Below is a small trained network, with its code and all its weights. Each question gives an input and a class and asks what happens when units are switched off, that is, made to give their printed mean instead of their output.

import numpy as np


def w(rows, s, z=0):
    codes = np.array(rows[::2]) - 128.0
    scale = np.full(codes.shape[1], s)
    scale[-1] = z or s
    return codes * scale


def f(y):
    return y / 2 * (1 + np.tanh(0.7978845608 * (y + 0.044715 * y**3)))


def log_softmax(a):
    a = a - a.max(-1, keepdims=True)
    return a - np.log(np.exp(a).sum(-1, keepdims=True))


def net(x, mask):
    res = np.array(x, float).reshape(1, 3) / 4 @ E
    y = f(res @ A[0][:, :-1].T + A[0][:, -1])
    res = res + np.where(mask, y, B[0][:, -1]) @ B[0][:, :-1]
    return log_softmax(res[-1] @ U[:, :-1].T + U[:, -1])


A, B = {}, {}
E = w([
[83,134,33,108,107,13,221],'x0',
[99,7,137,102,175,163,161],'x1',
[158,149,68,227,218,144,152],'x2',
],0.013)
A[0] = w([
[174,151,59,147,197,133,164,10],'N0',
[122,115,128,198,130,105,147,255],'N1',
[180,192,104,134,82,116,126,67],'N2',
[125,183,124,149,85,100,110,71],'N3',
[169,201,102,122,73,100,134,153],'N4',
[60,124,23,104,94,46,210,47],'N5',
[81,129,152,24,54,92,118,42],'N6',
[109,4,130,97,153,132,221,85],'N7',
],0.011,0.0085)
B[0] = w([
[175,161,64,98,70,247,178,173],'N0',
[133,133,131,60,149,81,157,203],'N1',
[103,82,107,181,88,147,121,172],'N2',
[111,116,111,228,143,146,149,165],'N3',
[71,105,139,171,127,100,151,206],'N4',
[142,94,196,103,186,202,57,252],'N5',
[181,137,65,94,144,173,196,217],'N6',
[63,141,99,222,107,110,137,220],'N7',
],0.014)
U = w([
[50,108,106,230,113,104,129,93],'0',
[172,104,185,135,159,171,7,92],'1',
[196,120,63,100,118,136,206,100],'2',
[94,118,145,79,143,25,132,254],'3',
[112,145,125,97,105,44,99,71],'4',
],0.015,0.021)

Each question gives the input, the list of numbers given to net, and the class t.
The units are the neurons (one row each of A and B). Each row of codes is followed by its name. A weight is (code - 128) times the scale printed after its matrix; where a second scale follows, it is the last column's (A, B and U).
mask holds one flag per neuron, in row order. A switched-off neuron (its flag False) gives its mean, the last column of its row in B, instead of its output. The means were averaged over made-up inputs and are rounded, as every weight is.
A unit's drop is (log p(t) with every unit on - log p(t) with that unit switched off) / (log p(t) with every unit on - log p(t) with every unit switched off).
The circuit of an input: a set's keep is (log p(t) with only the set's units on - log p(t) with every unit switched off) / (log p(t) with every unit on - log p(t) with every unit switched off). Starting from all 8 units, units are removed one at a time, each time the one whose removal leaves the highest keep (on an exact tie, the one counted first), for as long as the keep stays at least 0.8.
circuit, biggest first: the units of the circuit, biggest drop first
most important unit: the unit with the biggest drop
top k neurons: the k neurons with the biggest drops, biggest first
drop when u is switched off: that unit's drop, to one decimal
input [8,-8,-1], class 0: most important unit	N4
input [-5,-8,8], class 0: top 4 neurons	[N6, N2, N4, N3]
input [-7,8,7], class 0: top 3 neurons	[N5, N7, N6]
input [2,-3,2], class 3: circuit, biggest first	[N7, N6]
input [-5,-5,6], class 2: circuit, biggest first	[N5, N7]
input [6,6,-7], class 2: top 2 neurons	[N6, N4]
input [1,-4,6], class 2: top 3 neurons	[N0, N7, N1]
input [4,-5,6], class 2: top 2 neurons	[N0, N7]
input [5,-7,-3], class 0: top 2 neurons	[N4, N3]
input [-2,3,-3], class 3: top 3 neurons	[N5, N0, N3]
input [7,-8,-8], class 0: top 2 neurons	[N4, N3]
input [-3,-3,-3], class 3: top 3 neurons	[N5, N7, N0]
input [4,-2,2], class 1: top 2 neurons	[N5, N7]
input [-5,-6,-3], class 0: most important unit	N5
input [3,1,2], class 3: top 2 neurons	[N1, N6]
input [0,6,8], class 2: top 2 neurons	[N0, N1]
input [0,-1,5], class 2: top 2 neurons	[N0, N5]
input [4,-7,-8], class 2: top 2 neurons	[N6, N7]
input [-3,0,3], class 3: drop when N5 is switched off	1.1
input [5,-1,-7], class 2: most important unit	N6
input [8,-2,4], class 1: drop when N5 is switched off	1.3
input [-5,-7,3], class 0: drop when N5 is switched off	0.2
input [7,-5,-4], class 1: drop when N7 is switched off	0.1
